Rows are numbered. After the first four, each row is followed by the numbers of the three nearest rows among all rows above it, by straight-line distance, nearest first.
0: [ -2.0   1.6  22.0 -11.6  27.9 -38.6  -2.3  12.4  -3.8  25.8   8.4   2.3
 -10.4  -8.6  -0.6   8.0   9.5   4.9   2.8 -44.1  -5.5 -54.8  10.5  -7.0
  -2.9  14.4  -4.6 -13.8  -5.6 -25.1  -7.2 -17.1 -22.2  -6.3   4.3]
1: [-14.2  41.5 -46.1 -17.8   5.2  26.8 -11.9   5.7 -22.2 -23.4 -39.3 -31.7
  25.0  57.6   9.9  11.2  21.2 -22.9 -10.3  47.1  11.8  33.3  48.8  10.1
  25.0   4.5 -17.5  23.3   1.1  -0.4  16.9  51.4  25.7  18.1 -17.6]
2: [ -6.4 -33.3  29.1  27.5  13.6 -30.5  10.0  20.0  20.5  54.5  36.4   2.7
 -29.3  16.4  -6.2 -24.8   5.8  16.9  15.2 -57.9 -10.6 -54.8 -39.3 -32.2
 -14.2   1.3   1.2 -42.6 -18.3 -23.9  -4.2 -60.5 -42.8 -37.2  -2.6]
3: [ -1.6 -12.3   4.2  24.8  31.0 -22.6  10.6  44.4  30.8  29.7  24.7   2.6
 -32.0  46.1  23.7 -28.5  16.3  11.4 -14.4 -30.6  -2.0 -30.3   8.3 -16.0
  11.0 -11.8  -7.2 -22.0 -40.7   8.6 -14.9  -2.9 -27.3 -28.4  -8.8]
4: [ 16.7  45.6 -33.1 -25.6  31.5  29.2 -10.7  -2.5 -27.7 -40.8 -27.8 -25.0
  -6.3  67.0  55.4 -10.8  15.5  -5.0 -40.9  39.7  16.2  44.1  62.4  -5.2
  30.4 -22.4  -7.3   9.8 -24.0   3.9  15.5  72.6  32.3  27.7 -13.1] => 1 3 0
5: [ -3.4  33.9 -25.8 -40.5  36.1  -0.3 -18.3  -3.4 -38.8 -28.5 -45.3 -14.9
  20.6  44.7  30.0  15.1   8.3 -23.1  -2.6  19.0  -6.1  26.7  20.8  -0.9
  49.7  -0.8 -15.9  35.1  13.7 -11.8  17.1  28.2  33.8  32.1  -7.6] => 1 4 0
6: [-14.1  15.8  19.5 -17.7  11.6 -30.3  -7.6 -12.0 -11.5   9.3  26.6   3.2
  42.6 -28.5 -38.3  15.0  -1.8   5.8  24.2 -34.9 -14.7 -59.1 -29.2   0.5
  31.1   6.4 -11.6 -21.4   0.6   6.5   1.9 -25.5  33.1  17.7   6.9] => 0 2 3
7: [-14.2   3.5  -7.5   3.1  16.8   1.1 -10.6  24.0  -6.3   6.6   3.9  -6.9
  -6.5   6.0  26.5  -8.7   0.9  -5.0 -28.9  15.1  25.1 -20.6  28.2   3.5
  -1.9  -2.6   7.7  17.2 -44.6  -0.6  -1.0  19.6  -3.7  -3.6   3.9] => 3 0 1
8: [ 12.8  14.2  -3.4 -25.9  24.1  -2.5  -4.5 -21.6 -19.3  -4.2 -16.6  25.4
  13.3  -7.0  -8.6  -2.4   6.8  -2.1  14.4   6.1 -17.8  -9.0  -0.6  33.8
  51.9   6.5  -3.2   8.5  16.1   6.0   1.8  24.5  25.0  12.1   0.6] => 5 6 7
9: [ -1.6  -1.9  16.7   2.6  10.2 -21.2 -14.0   1.6  -4.4  16.8   3.4  -7.6
  12.9 -40.3 -27.5  11.3 -10.7  -3.0  35.4 -22.2 -22.2 -18.4 -40.9  14.1
  17.7  -1.5 -14.5  -7.1  21.3  -2.5   2.5 -29.3   1.8   6.1   7.2] => 6 0 8
10: [ 19.8  37.4 -12.3 -24.5  44.6  -9.9  -9.0 -11.8 -35.3 -23.2 -20.7  21.5
 -25.6  49.6  44.2   1.0  28.5 -12.8 -45.4  12.6   2.8  18.0  11.9  -4.9
  29.2   9.6  -4.8   1.5   1.9 -40.9  -5.3  25.6  35.1  15.3   1.7] => 5 4 8
11: [ -6.2  20.1 -38.0 -23.3  19.4  15.8   1.5  16.3 -34.0 -42.1 -44.2 -26.6
  -5.5  75.9  47.1  -9.1  -2.1  -5.5 -44.3  36.5 -12.8  44.0  36.5  -5.9
  21.8 -19.8  -6.5  21.8 -26.4  14.2  21.3  42.2   4.0  20.4   3.3] => 4 1 5
12: [ 28.4   8.0  10.2 -49.7   9.4 -38.0 -12.5 -30.8 -18.8 -19.9  -8.0  38.0
  14.0 -10.9 -18.2  20.8   7.3  -9.5  31.9  -0.3 -36.1 -23.4  19.0  28.5
  43.6  12.7   5.1   1.5  22.6  -6.1  -7.1 -10.2  28.7  14.2   1.4] => 8 6 9
13: [-13.2 -44.9   7.9  35.1   3.8  -7.1   6.1  13.3  29.6  25.5  45.5  22.1
 -21.4  22.4 -11.8 -23.0 -18.3  15.0   7.1 -32.9  -6.1 -10.1  -8.7 -28.6
 -29.0  -4.8   7.6 -17.4  -6.1  13.6  -6.9 -37.1 -18.8 -23.2   2.2] => 2 3 0
14: [-13.7  22.9  -8.9  23.0   9.9   8.9   4.7  16.0  14.4  11.6   6.4   0.9
 -27.3  19.7  24.9   0.3   4.2 -15.0 -45.2  -8.0  -1.2 -20.2  22.1  -7.8
  -7.4 -20.3   2.2   7.5 -30.4   7.3   2.4   0.8 -18.4   9.6   4.4] => 7 3 0
15: [ -3.9  45.0 -26.4 -38.5  21.9 -14.3  -2.6 -18.3 -17.7 -29.5 -25.7   5.8
  18.5  25.6  30.0   8.7  11.9 -11.0  -7.6  27.4  -1.6  22.6  37.6   9.1
  35.7  -0.8 -21.9  10.2   0.7  -5.4   6.9  27.3  25.4  33.4 -16.4] => 5 1 10
16: [  9.1  -4.9   2.9   0.9  17.6 -12.2   0.2   1.0  -9.5   7.7   6.7  14.6
  -5.1  -4.0   5.1 -10.5   0.1  -2.1  -2.4 -12.8 -30.8 -27.0  -2.6  -4.8
  -2.3   0.5  -8.8  -4.3  13.1 -16.4 -25.3 -26.2 -11.1  -3.5  -9.3] => 0 9 14
17: [  5.8   0.5  -2.9   5.9   9.3   9.6  -4.0  -1.0 -10.3   4.0 -10.6   5.6
  -9.5  21.6  13.0   5.7   9.6  -9.8  -3.0 -11.5  14.0  -7.6  -5.9   5.7
   6.9   4.9  19.1  -3.7  -0.5  -5.8   4.6  -5.0   1.6   5.9  -0.6] => 16 7 14
18: [  9.2  14.6  -5.2 -30.5  33.3 -22.5 -25.6   7.1  -4.3 -18.0 -30.5  10.6
  -8.0  12.5  20.3   4.3  36.8 -11.6  -2.3   0.1 -26.7   5.1  -7.5  23.4
  53.8  14.4 -27.7 -15.7   5.2 -24.9  -7.6  27.6  31.4  16.2 -22.3] => 8 15 10
19: [ 14.7   3.9 -35.2 -11.7  30.0   9.5  -2.7   4.0 -10.0 -14.4 -16.4 -10.7
  -9.9  20.6  26.6   8.2  18.7  -5.1 -18.4  19.1  12.8  18.5  18.8   4.6
  12.6 -16.5  -1.0  13.4  -7.2  -9.6   6.3  18.4   5.2  23.4 -11.6] => 17 15 7
20: [-13.6 -21.6 -16.2  -7.5   8.1 -11.2   0.9 -33.3 -17.6  -1.0  21.6  -4.5
  13.4   0.4 -13.3  13.3   3.3   1.1  16.7  -8.2 -17.3  -5.1   4.0  -7.5
  13.2   6.1   3.7 -12.5   7.1  -6.4  12.1   3.6  17.0   7.3  -8.0] => 17 16 8
21: [ -5.3 -15.8  16.8  27.0   1.2  -1.0  13.5  24.2  30.8  30.5  33.7  13.3
 -21.9   9.9   5.8   4.2  -7.7  15.3  -7.7 -15.3  -3.6 -21.9  11.6 -16.6
 -17.6  -6.3  23.8  -0.9 -18.5  -8.9   4.2 -17.0 -22.5 -26.7   5.2] => 13 3 14
22: [-27.4  11.0 -28.1  -6.0 -15.1  34.3  -5.4   2.9  -2.5 -18.5 -18.0 -49.7
  22.5  21.5  15.5  23.6 -26.5 -13.2  -4.4  59.3  31.5   3.2  11.8 -10.7
 -36.7  -7.9  -9.3  24.1   1.0  41.1  28.7  10.9  36.1  18.9 -12.5] => 1 19 7
23: [ -3.1 -39.8  11.4  14.4  10.6 -15.7  18.7 -24.8  21.1  31.3  15.2  16.6
  22.9 -11.7 -48.0   9.6 -11.6  15.9  40.1 -17.5 -12.7 -31.7 -26.9  11.5
   0.6  11.5  10.4 -20.4  16.2  -6.1   2.5 -27.5  18.2 -15.6  -1.9] => 9 20 6
24: [-37.2   8.9 -15.9   3.2 -12.1  29.7   7.8   6.1   5.0   2.8  -7.4 -48.0
  21.2  23.9   8.8  -5.9 -22.2  -6.4  -2.0  20.9  19.1  27.8  26.7  -6.2
   4.8 -21.8  -7.9  16.4 -15.3  32.8  26.7  11.3  24.7  26.1  -6.7] => 22 19 7
25: [-11.2   5.4 -22.3   2.7  -3.0   3.9   8.8  14.3  11.2   7.6 -10.1  -9.1
 -16.7  27.5 -10.0  21.7  11.1   2.3 -17.0  10.1   5.9  36.5  18.3 -18.6
 -14.0   9.1   5.2  -1.3  -9.4   4.5  -0.5   5.7  14.3   8.2  -2.8] => 17 19 14
26: [-20.2   9.9 -35.5  -8.3  14.5  31.5  -4.2  23.9 -22.8 -20.9 -19.5 -32.6
 -19.9  51.4  59.7 -26.7   8.0 -10.7 -36.8  48.8  19.4  42.6  45.2 -13.0
 -13.1 -19.0 -12.6  11.8  -6.2 -10.2   0.8  52.9   7.7   0.8  -7.7] => 11 4 19
27: [  3.6  12.2  19.6   3.1  36.3 -33.9  -4.0  44.7  27.6  46.8  19.5  -7.8
 -27.1  28.7   9.6 -12.4  14.9   8.8  -0.8 -64.8  -7.1 -47.3  11.7 -17.8
  17.4 -13.5 -15.6 -17.8 -18.0 -16.0   7.8 -30.8 -22.5 -25.9  -4.5] => 3 0 2
28: [ 14.9  -7.6  -8.2 -25.0  18.4  -1.5  -3.1 -12.1 -23.1 -16.5  -3.4  -2.9
  38.7  -0.1  -8.0  20.8  -1.8 -14.4  18.5   8.0 -25.1 -12.8  -0.7  21.3
  22.7   6.0 -11.8 -15.9  22.4 -13.6   7.7  13.7  37.6  17.8   3.4] => 8 20 12
29: [ -4.2 -37.7  16.0   8.3  -1.6 -14.2  -0.9  -3.2  26.8  37.0  14.5  10.4
  -9.1  -6.1 -16.0  -2.0  -2.7  -4.7  31.8 -29.1 -12.3 -37.0 -22.6  -6.6
   3.7 -15.1   3.7  -4.1  15.0   0.9  18.8 -39.0 -15.7  -7.2   2.4] => 23 9 13
30: [  6.5  -3.1  -9.7  13.7   8.6   2.9   6.7  -5.4  15.9  20.3  -3.2  13.7
 -12.8  12.1   1.7   4.1  -0.4  -9.7  15.8  -7.4 -14.1 -19.8  -0.2 -12.5
   2.1  -7.1   1.2   1.6   3.7  -7.9  -4.0 -12.2  11.7   4.3  -6.8] => 17 16 20
31: [  6.7  27.4 -15.0  13.1  21.3   0.4   6.2  43.4  -4.9  -5.3  10.2   8.5
 -34.2  46.8  52.3 -23.4  12.8   3.0 -31.8   8.2  27.5  -0.2  32.4 -11.4
   3.7  -1.1   2.0  23.5 -33.1  -6.9  -1.1  23.1 -23.1  -2.8   0.1] => 7 14 19
32: [ -8.5  29.0 -18.6  -4.6  21.4  22.9  -0.3  20.4   9.3   4.1 -14.2 -24.6
  -6.1  35.7  25.8  -7.2  -2.7   9.5 -16.1  11.8   9.3   4.5  16.7 -20.8
  -1.0   4.4  -3.6  15.1 -25.9   2.5   7.5  15.1  24.5  19.7  -9.6] => 19 25 7
33: [  4.1   4.7 -13.4  31.4  23.4 -13.8   9.6  49.7  18.4   0.9  22.6   0.7
 -39.2  35.2  41.5 -23.3  -6.4 -11.9 -36.2  -8.7  -0.1  12.9  20.9 -17.8
  -8.3 -17.1  10.3  15.1 -33.7  -3.4   3.1   7.0 -24.8 -21.3   2.9] => 31 14 3
34: [-23.1 -43.8  20.7  54.2  -4.1  -3.3  14.3  36.6  44.3  43.6  34.3 -21.4
  -3.4  16.8 -43.0   0.0  -6.3  19.0  14.5 -37.3  14.7 -39.7   7.8 -30.1
 -49.3  -6.5   2.6  -9.2 -31.1   7.4  -6.8 -68.3 -10.1 -21.2  16.6] => 13 21 2
35: [ -7.7  -2.9 -14.2  11.1  21.7 -30.2   6.8  56.0   2.7   7.5  17.2  -6.3
 -18.4  36.1  27.5 -37.4  -2.2  -0.7 -29.7 -29.4  20.1 -32.8  24.0 -26.0
 -15.9 -22.3 -14.0  12.3 -34.9  -3.5   0.8   8.7 -17.9 -12.8   1.2] => 33 3 31
36: [  2.3  16.3 -29.4  10.3  12.0  42.8   6.8  34.1   4.4  22.1 -22.0 -28.1
 -34.8  64.3  22.2 -10.5  -3.5  -3.5 -35.0  23.1  14.7  21.0  24.9 -22.7
 -13.6 -21.7 -18.5  34.9 -34.0  -1.3  14.4  54.9  -9.7  13.3   4.3] => 32 26 31
37: [ -8.2  31.2  -6.1   4.6  35.4 -24.7   2.7  40.9 -16.8  12.1  -6.1 -27.7
 -23.6  50.4  35.8 -19.8   1.7  -9.0 -34.6  -6.5  21.9 -16.4  42.9 -12.9
  27.2 -15.7 -19.4  15.9 -34.2   2.0  -0.4  24.5  -4.3   2.4   9.5] => 31 35 7
38: [-18.3  34.1 -36.6 -14.3   9.0   3.7  -5.7  25.8 -24.7 -39.8 -29.3   2.0
 -21.7  60.1  59.1  -3.4  10.2 -25.5 -50.3  24.4  14.2  28.1  56.9  -3.7
  13.3 -13.1 -13.0  24.2 -26.9   1.6  -0.8  48.1   1.1  29.0 -22.1] => 11 26 4
39: [-10.7  24.0  -7.1  -3.8   6.7  -9.6   3.7  10.9  -9.1  -3.6  -9.6  -3.3
 -10.7  18.8  27.8 -10.9   6.4 -13.4  -6.1  -3.1   9.4   4.6  11.0  11.4
  17.2 -13.6 -12.6  25.6   3.2  -6.2  -3.3  20.0  13.2  23.0  -0.6] => 19 17 32
40: [  8.1   1.1   2.5 -18.1  20.3  -3.4 -11.9 -18.6  -8.9 -11.3  -1.7  31.9
   8.2  21.6 -16.8   3.2   7.1 -11.5   4.8 -13.7 -41.4  -0.8  -1.7  20.2
  41.6  26.7  -1.1 -15.4   4.2 -15.3  -1.9   3.9  31.9  15.1   7.5] => 8 28 12
41: [  5.2  45.1 -53.0 -32.1   9.8  52.9 -18.0   7.6 -38.1 -54.1 -52.6   3.7
 -18.2  70.8  56.1  -4.4  13.6 -24.3 -71.0  60.5  22.7  83.8  51.0  22.9
  34.4 -17.5  -9.3  25.0  -1.0  -7.5  -9.0  69.2  26.4  31.0 -18.5] => 4 38 11
42: [ 11.5  35.6 -22.9 -44.2  22.8  -5.1   0.2 -27.8 -30.4 -34.2 -38.8 -17.1
   0.0  51.8  10.9  18.5   7.3 -28.9 -24.6  31.7  -1.3  45.1   7.7   7.6
  33.8   7.0 -28.8  11.1   9.7 -19.0   4.1  31.2  43.8  28.6  -6.0] => 5 15 10
43: [ -4.7   2.6  36.1  26.7  21.5 -22.8   7.6  10.0   3.5  49.2  17.4  27.8
 -27.3 -18.1  -7.7 -22.7  16.6   6.5 -19.9 -36.5 -19.0 -77.3 -23.6   2.5
   2.6   3.7   6.1 -10.0  -1.2 -10.0 -11.8 -28.2 -26.6 -19.0  -6.7] => 0 16 2
44: [ -7.2  19.5   1.9  -4.7  37.5 -10.2  -3.5   0.2 -20.0   1.1   6.7  15.2
  -2.5   0.6  19.7 -11.5  17.5 -18.8  -3.1  -0.8   1.4 -20.2   8.5 -15.1
  26.9 -21.2  -8.8   7.4  -4.6  -3.1   7.3   9.5   4.2  11.5  10.6] => 39 17 30
45: [  7.1   6.0   7.2  -8.0  34.7 -47.2  -6.1  -2.3 -10.2   8.4   7.8  -6.6
  -2.1  -3.6  18.0  14.6  -4.0  -3.1   9.4 -23.2 -26.3 -31.9  -0.2  24.5
  35.1   3.2 -13.9 -14.0 -10.0 -11.5   9.6  -8.9   6.2 -15.4 -10.1] => 0 16 44
46: [ 13.9   7.9  -1.9 -46.3  27.9 -10.2 -15.6 -31.8 -17.7 -29.2   6.3   4.4
  12.1  20.0   1.7  29.4   7.2   3.0  15.9  15.6 -21.8  19.9   2.3   5.4
  34.2  -2.0 -10.8  -5.5  43.8 -16.6   8.7  22.9  38.9  18.1  -4.5] => 28 8 40
47: [ 11.3 -12.7   3.1   7.0   1.4 -21.2  -1.6 -39.0   3.8   9.6  -2.0  28.3
  14.2 -10.4 -41.6   7.7  -2.2  -2.3  17.5 -20.4 -23.5 -13.2 -19.0  -4.5
  14.5  13.0  -4.6  -7.2  31.1   2.9  -4.4 -42.1  26.6  13.7   5.7] => 23 9 20
48: [-20.2  -6.1 -15.0  25.5 -13.2  40.8   5.6  30.1  16.3  21.0 -11.1  -1.0
 -15.6  27.0  14.2 -22.9 -24.3  15.6  -8.0   2.7  13.4  21.0  10.4 -17.5
 -36.7 -13.1  -9.1  -7.4 -20.9  14.3   3.5   4.7  -9.8  -0.6  -8.9] => 25 32 14
49: [-10.9 -16.0  25.6   3.3  -0.4 -40.0  -2.8  -9.1   4.2  16.8  11.4  12.8
  -4.2 -23.9 -23.4  10.9  -2.7 -13.4  21.4 -46.5 -11.9 -47.9 -31.0   0.9
   6.8  -4.0  -9.3 -13.4   3.9 -21.9 -10.8 -44.2  -7.0 -15.3  10.3] => 29 9 0
50: [  0.4 -24.4  47.7  46.8  18.0 -60.9  -0.1  26.1  37.4  45.9  54.7  18.2
   1.9 -46.9 -18.5  -2.4  -7.2  20.4  45.9 -98.8 -17.3 -97.6 -37.8 -13.0
  24.0   6.5 -10.6 -30.0   6.0 -15.3  -3.2 -75.4 -31.4 -33.3  16.4] => 2 49 43
51: [ 10.2   0.7  -8.7 -26.4  28.8 -12.2   1.1 -37.5  -5.6 -21.9 -31.1  19.6
  44.1  21.8  -4.6  25.3   8.8  -5.8  19.6  -3.5 -40.4  -4.5  -3.3  -1.3
  42.1   4.7  -8.3 -17.0  27.4  -7.7   3.7   6.2  61.9  18.5  -0.1] => 28 46 40
52: [  6.5 -11.3 -13.3  -9.8  -2.9  -2.3  -5.9  -6.0  -8.4 -10.7  -3.7  39.9
  -6.5   5.5   0.7  -1.0  11.6  13.2  -5.3   6.6 -19.2  33.3   0.9  25.8
   7.2  15.0  10.7  16.6  18.8 -23.6  -9.3   4.7  15.9  10.4  -0.8] => 40 17 8
53: [-22.8  17.6 -26.0  -8.1  23.0  40.1   8.6   4.1 -22.9 -12.8 -33.1 -40.9
 -32.7  50.1  50.7 -16.7 -12.0 -10.2 -54.0  51.5  36.2  21.2  28.9  -7.6
 -13.0 -24.8 -22.6  31.3 -22.0 -16.3  11.9  68.7   7.7   5.8 -14.7] => 26 36 38
54: [ -6.4  12.3 -37.3 -19.2   6.5  22.5  -3.2  18.3 -32.6 -39.4 -40.7   8.9
  -1.8  40.6  24.4   7.2  26.9 -32.9 -22.5  38.0  12.1  70.0  54.9   3.2
  23.3  -3.7  -4.2  22.0  -1.3  -2.5  14.1  43.8  20.2  20.5  -8.4] => 1 38 11
55: [-23.8  11.3 -29.7 -12.0  19.9  42.9 -12.6  12.2 -15.6  -9.8 -22.7  -5.0
 -14.2  58.6  40.4 -21.2   5.4   4.4 -44.7  30.5  29.7  49.7  35.6 -21.6
   4.9 -13.7 -21.6  15.4 -22.0  11.4  15.2  56.7  10.4  24.0 -14.1] => 26 53 38
56: [-18.3   7.5   2.7  12.0  -6.4  -0.8   6.7  44.6  -1.1  15.9  14.7  -7.0
 -22.4  -1.7  35.9 -14.0  -8.6  -0.1 -33.8  23.5  49.1 -19.3   6.2 -15.3
 -24.5   1.3   0.7   3.9 -32.0  16.7   6.8  17.5  -7.8   6.8   2.7] => 7 14 31
57: [ -4.6  30.9 -39.2 -30.6   1.5  27.9  -4.4  27.7 -29.9 -11.9 -34.8 -21.3
 -36.8  53.8  51.3 -22.3   4.0   3.1 -60.1  57.7  53.8  27.2  29.3 -11.5
  -5.9 -25.5   8.0  31.5 -35.6 -15.5  14.7  56.4  -8.0   3.5 -12.5] => 53 26 55
58: [ -8.9  -5.8   5.7  -1.1  11.7  -0.5  14.3 -11.5   1.7  10.2  -3.1  -6.7
   4.6   9.3  22.2   3.8   3.5   0.0   1.9   7.9  -8.7  -0.1   7.9  -3.9
  -0.4   5.0  -8.4   1.2  -4.5   7.5  20.7  -0.6   0.9   7.7   2.7] => 17 30 20
